Each row, then roughly how far along a hidden order it lies, from 0 to 9
In the rows, 128 means zero.
[134 133 175 129 148 132 110 142 130 152 137 191  96 155 122 130 118 120
 124] : 5
[130 148 154 129  98 143 185 145 122 146 149 250  86 146 124 142 127 140
 144] : 0
[139 139 179 136 131 146  87 151 143 164 136 251 107 154 141 130 122 122
 120] : 5
[136 128 159 137 172 129  91 141 129 151 134 190 106 149 122 128 121 120
 120] : 4
[129 159 148 135  73 172 102 152 176 166 135 255 122 136 172 133 126 126
 125] : 0
[114 133 121  97 110 118 198 124 106 109 138 117  93 125 108 132 123 135
 137] : 6
[137 139 171 142 156 138  36 142 161 157 121 196 130 145 145 121 122 112
 110] : 4
[103 159 159  79 115 139 135 131 157 121 130 193  86 135 119 115 110 108
 110] : 6
[129  79 101 166 112 139  61 141 164 141 146 217 172 139 149 116 130 103
 128] : 2
[125 102 124 150 123 143  64 141 171 145 140 201 156 137 143 116 126 103
 121] : 9
[116  98 100 140 115 137  59 127 172 121 125 140 180 117 154 110 132 104
 111] : 2
[160 124 168 178 158 141  11 146 144 175 117 173 155 147 167 130 137 122
 117] : 4
[142 131 102 178  67 168  65 144 167 155 130 205 183 119 186 133 144 129
 131] : 1
[133  95 154 130 181 113 107 136 122 135 144 203 100 156 104 123 115 109
 125] : 4
[140 142 155 147 120 148 129 146 132 157 142 222 109 149 136 140 127 135
 137] : 6
[134 100 125 171 112 146  58 144 165 159 137 238 161 141 157 124 132 114
 123] : 9
[108 154 180 100 124 148  67 145 185 144 126 221 109 140 140 111 111  96
 101] : 5
[151 130 142 202  86 174   1 154 190 184 119 222 193 133 205 128 143 123
 117] : 9
[121 109 111 148 123 130  39 135 178 132 124 160 178 124 153 107 125  95
 108] : 3
[134 163 169 126 130 139 104 136 143 149 119 148 116 133 141 131 124 130
 117] : 5
[118 108 146 118 177 115 101 133 136 126 139 167 109 145 106 112 113  99
 113] : 4
[123 131 115 135  96 153 102 132 166 131 124 153 156 116 157 120 131 115
 120] : 8
[114 148 132 138  64 165 111 144 176 150 139 252 135 127 166 127 129 121
 128] : 1
[101 159 168  74 136 129 128 127 155 121 122 160  90 130 114 109 110 108
 104] : 5
[112 137 135 117  90 154 101 139 178 136 135 204 130 126 152 118 122 108
 115] : 7
[ 99 164 138  80  74 149 165 131 164 121 133 200  96 119 127 120 115 117
 118] : 0
[102 171 140 112  61 176  49 139 220 142 117 212 151 116 187 104 121 113
  91] : 7
[155 102 107 193  87 159 100 153 145 166 144 229 166 133 174 145 150 138
 149] : 1
[145 146 170 144 143 143  56 139 145 161 113 161 132 139 153 128 129 127
 110] : 4
[104 159 151  94  83 150 159 141 157 132 144 249  84 136 126 121 112 114
 123] : 0
[111 149 185 104 135 147  75 140 174 144 129 222 109 141 133 111 110 103
 101] : 5
[125 119 109 137 105 140 112 135 151 134 134 174 137 124 142 121 128 118
 126] : 8
[131 119 153 141 155 134  24 139 172 152 124 187 148 140 148 113 121 102
 104] : 4
[134  99 140 161 140 139  21 142 170 152 127 184 164 139 159 115 129 101
 111] : 3
[126 110 121 146 133 136  92 137 151 137 139 188 147 136 139 120 128 113
 125] : 9
[107 170 170 101  90 164  67 142 192 146 117 216 120 128 159 111 117 102
 101] : 6
[ 77 103  79  91  78 138 118 123 191  94 136 190 148 107 132  92 114  78
 107] : 2
[ 95 104  83 110  91 134 101 119 178  99 124 130 171 106 139  98 121  95
 111] : 2
[135  69 108 172 138 133  75 141 146 144 151 218 163 142 136 124 132 106
 134] : 3
[116 180 167 101 126 149  88 131 169 140 111 143 120 125 146 116 118 115
 104] : 5
[104 163 165  87 110 146 119 132 161 128 123 190  96 129 127 115 112 107
 107] : 6
[125 162 165  93 120 148  99 138 174 138 122 195 104 134 136 115 115 112
 106] : 6
[116 146 130 143  79 161  67 141 187 150 124 178 160 123 174 120 130 116
 117] : 7
[117 113 139 118 166 121  69 131 152 126 130 151 126 137 124 110 115  96
 109] : 4
[123 160 178 113 135 134 113 132 145 138 120 138 108 134 130 128 120 130
 114] : 5
[132 145 128 137  90 149 120 135 144 139 127 151 136 127 148 130 133 131
 128] : 7
[133  93 122 158 132 131  89 142 137 147 148 212 133 143 133 126 128 113
 134] : 9
[ 94  91  95 133 111 139  76 127 187 111 132 189 165 118 140  95 118  79
 105] : 2
[143 122 132 167 102 157  44 140 175 156 119 158 181 123 177 125 140 121
 118] : 8
[130 152 181 132 126 147  85 145 157 157 129 215 109 148 141 128 121 119
 117] : 5
[128 105 157 132 153 133  43 141 162 144 129 195 135 145 138 114 119 100
 107] : 4
[121 143 134 125  92 144 135 133 147 132 127 160 127 122 144 127 128 128
 124] : 7
[103 130  96 110  72 140 166 128 158 109 142 184 127 113 124 119 123 111
 128] : 1
[ 88 137 109 106  45 158 103 134 199 120 134 229 148 113 158 104 118  96
 111] : 1
[129 134 112 146  90 142 123 131 147 134 129 145 151 123 144 127 131 125
 129] : 7
[113 128 112 128  68 150 140 136 162 128 141 215 134 124 147 125 128 116
 130] : 1
[107 148 144 111  94 154 118 140 181 136 128 216 116 128 145 117 119 112
 107] : 6
[109  82  93 141 101 136  99 134 173 119 143 198 160 128 134 107 123  90
 124] : 2
[121 160 166 110 133 143  86 135 155 141 117 171 107 133 140 119 117 119
 107] : 5
[108 114 121 117 113 149  64 132 184 124 126 199 153 122 148 102 119  90
  99] : 9
[ 99 144 100  94  74 136 196 124 139 103 136 150 112 115 119 125 122 128
 131] : 0
[113 139 115 127  56 162 106 139 182 138 133 218 142 119 166 121 130 111
 123] : 1
[ 94 154 157  69 130 131 156 128 158 111 129 169  86 132 104 112 108 102
 108] : 6
[149 149 159 151 159 134  50 136 141 157 114 143 152 139 149 125 129 123
 114] : 4
[134  86 122 155 138 128  99 140 136 139 147 210 138 145 127 126 127 114
 135] : 9
[160 109 139 204  98 167  42 159 168 183 144 255 168 148 182 139 142 126
 137] : 8
[104 122 122 121  95 153  96 139 194 129 134 237 142 126 142 107 119  94
 113] : 8
[106 161 155  96  94 146 119 137 179 130 130 229 106 130 136 118 114 109
 109] : 6
[103 146 124 117  55 173  88 146 206 145 136 254 137 124 164 117 121 104
 113] : 1
[124 125  92 155  78 153 119 135 160 130 135 178 153 120 158 127 136 124
 134] : 1
[101 135  88 117  48 159 106 128 186 114 122 157 168 103 162 110 128 109
 112] : 1
[125  76 105 166 104 147  72 145 168 142 147 244 171 136 153 118 130  99
 128] : 2
[131  94 142 140 172 121  65 134 139 137 136 167 141 144 126 118 122 104
 121] : 3
[121 115 135 127 146 139  35 133 180 136 115 159 158 129 149 105 119  92
  99] : 3
[104 162 169  98  95 163  64 146 207 145 120 255 122 131 164 107 111  91
  96] : 6
[108 171 147 101  87 154 108 133 180 131 118 171 123 121 155 119 120 117
 104] : 6
[ 98  99 115 110 133 136 131 135 161 119 147 227 129 132 124 111 117  96
 122] : 8
[124 113 132 133 140 130  93 132 150 132 129 145 144 131 134 116 125 112
 118] : 9
[101 150 131  95  83 148 123 132 178 123 132 201 119 121 140 113 115 101
 112] : 7
[128 103  87 151  86 135 139 129 135 122 139 145 161 118 141 128 137 131
 139] : 1
[106  76  86 136 103 135 107 135 172 120 148 212 144 128 133 112 123  91
 127] : 2
[109 139 126 122  74 159  84 137 188 135 124 203 155 117 165 112 124 104
 108] : 7
[112 154 142 101  87 145 170 136 140 130 140 205  90 130 127 129 119 129
 129] : 0
[ 99 124 127 115  77 166  46 139 216 134 126 230 160 115 171  97 117  80
  98] : 8
[112  77 127 131 152 122  77 134 163 126 143 214 136 142 118 104 114  81
 114] : 3
[ 93 143 122 106  79 147 117 127 176 117 126 162 139 115 144 111 121 107
 112] : 7
[111  89  97 133 125 132  83 124 165 117 128 142 167 118 135 110 127 108
 117] : 2
[107  90 100 138 105 136  81 131 173 125 133 179 167 121 145 107 127  97
 116] : 2
[119 127 126 132 126 142  17 131 191 136 115 146 175 124 161 102 121  88
  98] : 3
[111 130 119 112  94 135 154 125 146 114 132 142 129 117 133 120 126 119
 123] : 7
